Below are the code and all the weights of a small trained network. Each question names an input and a class and asks about switching units off, where a switched-off unit gives its printed mean instead of its output.

import numpy as np


def w(rows, s, z=0):
    codes = np.array(rows[::2]) - 128.0
    scale = np.full(codes.shape[1], s)
    scale[-1] = z or s
    return codes * scale


def norm(h):
    return h / np.sqrt((h * h).mean(-1, keepdims=True) + 1e-5)


def f(y):
    return np.maximum(y, 0)


def log_softmax(a):
    a = a - a.max(-1, keepdims=True)
    return a - np.log(np.exp(a).sum(-1, keepdims=True))


def net(x, mask):
    res = np.array(x, float).reshape(1, 6) / 4 @ E
    u = 0
    for l in range(2):
        y = f(norm(res) @ A[l][:, :-1].T + A[l][:, -1])
        res = res + np.where(mask[u : u + 4], y, B[l][:, -1]) @ B[l][:, :-1]
        u += 4
    return log_softmax(norm(res)[-1] @ U[:, :-1].T + U[:, -1])


A, B = {}, {}
E = w([
[81,102,149,95,26],'x0',
[96,92,36,151,115],'x1',
[127,147,153,137,130],'x2',
[126,128,128,132,120],'x3',
[134,142,184,153,124],'x4',
[254,92,132,165,87],'x5',
],0.0076)
A[0] = w([
[95,108,191,85,125,145],'0.n1',
[76,86,160,74,2,88],'0.n2',
[62,118,147,139,147,3],'0.n3',
[75,153,201,152,100,179],'0.n4',
],0.0087,0.00069)
B[0] = w([
[147,220,120,89,124,185],'0.n1',
[180,170,170,194,242,253],'0.n2',
[191,4,128,168,76,180],'0.n3',
[38,92,100,155,134,198],'0.n4',
],0.012,0.0053)
A[1] = w([
[133,82,98,151,135,198],'1.n1',
[143,137,177,80,140,249],'1.n2',
[8,121,123,81,121,169],'1.n3',
[139,120,122,228,117,249],'1.n4',
],0.014,0.0013)
B[1] = w([
[75,82,192,79,96,191],'1.n1',
[4,148,116,122,64,176],'1.n2',
[93,15,141,217,63,199],'1.n3',
[65,158,135,158,137,254],'1.n4',
],0.012,0.0081)
U = w([
[131,127,212,97,155,158],'0',
[117,187,89,155,115,161],'1',
[187,137,126,190,40,135],'2',
[141,188,107,126,216,129],'3',
[98,189,111,106,75,132],'4',
[117,173,77,136,122,122],'5',
[178,193,122,12,103,2],'6',
],0.011,0.0076)

Each question gives the input, the list of numbers given to net, and the class t.
The units are the neurons (one row each of A and B). Each row of codes is followed by its name. A weight is (code - 128) times the scale printed after its matrix; where a second scale follows, it is the last column's (A, B and U).
mask holds one flag per neuron, layer by layer. A switched-off neuron (its flag False) gives its mean, the last column of its row in B, instead of its output. The means were averaged over made-up inputs and are rounded, as every weight is.
A unit's drop is (log p(t) with every unit on - log p(t) with that unit switched off) / (log p(t) with every unit on - log p(t) with every unit switched off).
The circuit of an input: a set's keep is (log p(t) with only the set's units on - log p(t) with every unit switched off) / (log p(t) with every unit on - log p(t) with every unit switched off). Starting from all 8 units, units are removed one at a time, each time the one whose removal leaves the highest keep (on an exact tie, the one counted first), for as long as the keep stays at least 0.8.
circuit, biggest first: the units of the circuit, biggest drop first
top k neurons: the k neurons with the biggest drops, biggest first
top k neurons in layer l: the k neurons of layer l with the biggest drops, biggest first
drop of u: that unit's drop, to one decimal
input [-2,0,-5,-3,-3,4], class 0: circuit, biggest first -> [1.n1 1.n3]
input [-8,5,-2,-4,7,-8], class 2: circuit, biggest first -> [0.n2 1.n3]
input [-1,4,-8,-6,1,3], class 0: top 2 neurons -> [1.n1 1.n2]
input [-7,-4,1,6,-5,-8], class 2: top 3 neurons in layer 0 -> [0.n2 0.n3 0.n1]
input [-5,-6,3,5,-4,-1], class 4: top 3 neurons -> [1.n2 0.n2 0.n4]
input [7,4,-7,3,-4,7], class 0: circuit, biggest first -> [1.n1 0.n2 1.n3]
input [5,-8,-2,-4,1,7], class 4: top 2 neurons -> [1.n2 0.n3]
input [8,5,2,-6,7,-6], class 3: circuit, biggest first -> [0.n2]
input [2,-8,3,5,-1,-8], class 2: circuit, biggest first -> [1.n3 0.n4]
input [7,-7,-6,3,-1,-6], class 3: top 2 neurons -> [0.n2 1.n1]
input [-3,2,-8,-3,-7,4], class 0: top 3 neurons -> [1.n1 0.n1 1.n2]
input [-5,4,-8,-8,4,3], class 0: top 3 neurons -> [1.n1 0.n2 0.n1]
input [8,-4,-3,2,-3,-4], class 3: top 3 neurons -> [0.n2 1.n3 1.n1]
input [4,0,3,-4,1,-8], class 2: circuit, biggest first -> [1.n3]
input [0,-3,-6,3,-1,-8], class 2: top 2 neurons -> [1.n3 0.n3]
input [0,-3,0,3,-5,-8], class 2: drop of 1.n3 -> 0.7
input [7,1,-3,4,-7,3], class 3: drop of 0.n2 -> 1.0
input [-2,-8,-5,5,-6,2], class 4: drop of 1.n2 -> 0.9
input [-1,-8,-7,-6,-5,-2], class 4: drop of 1.n2 -> 0.4
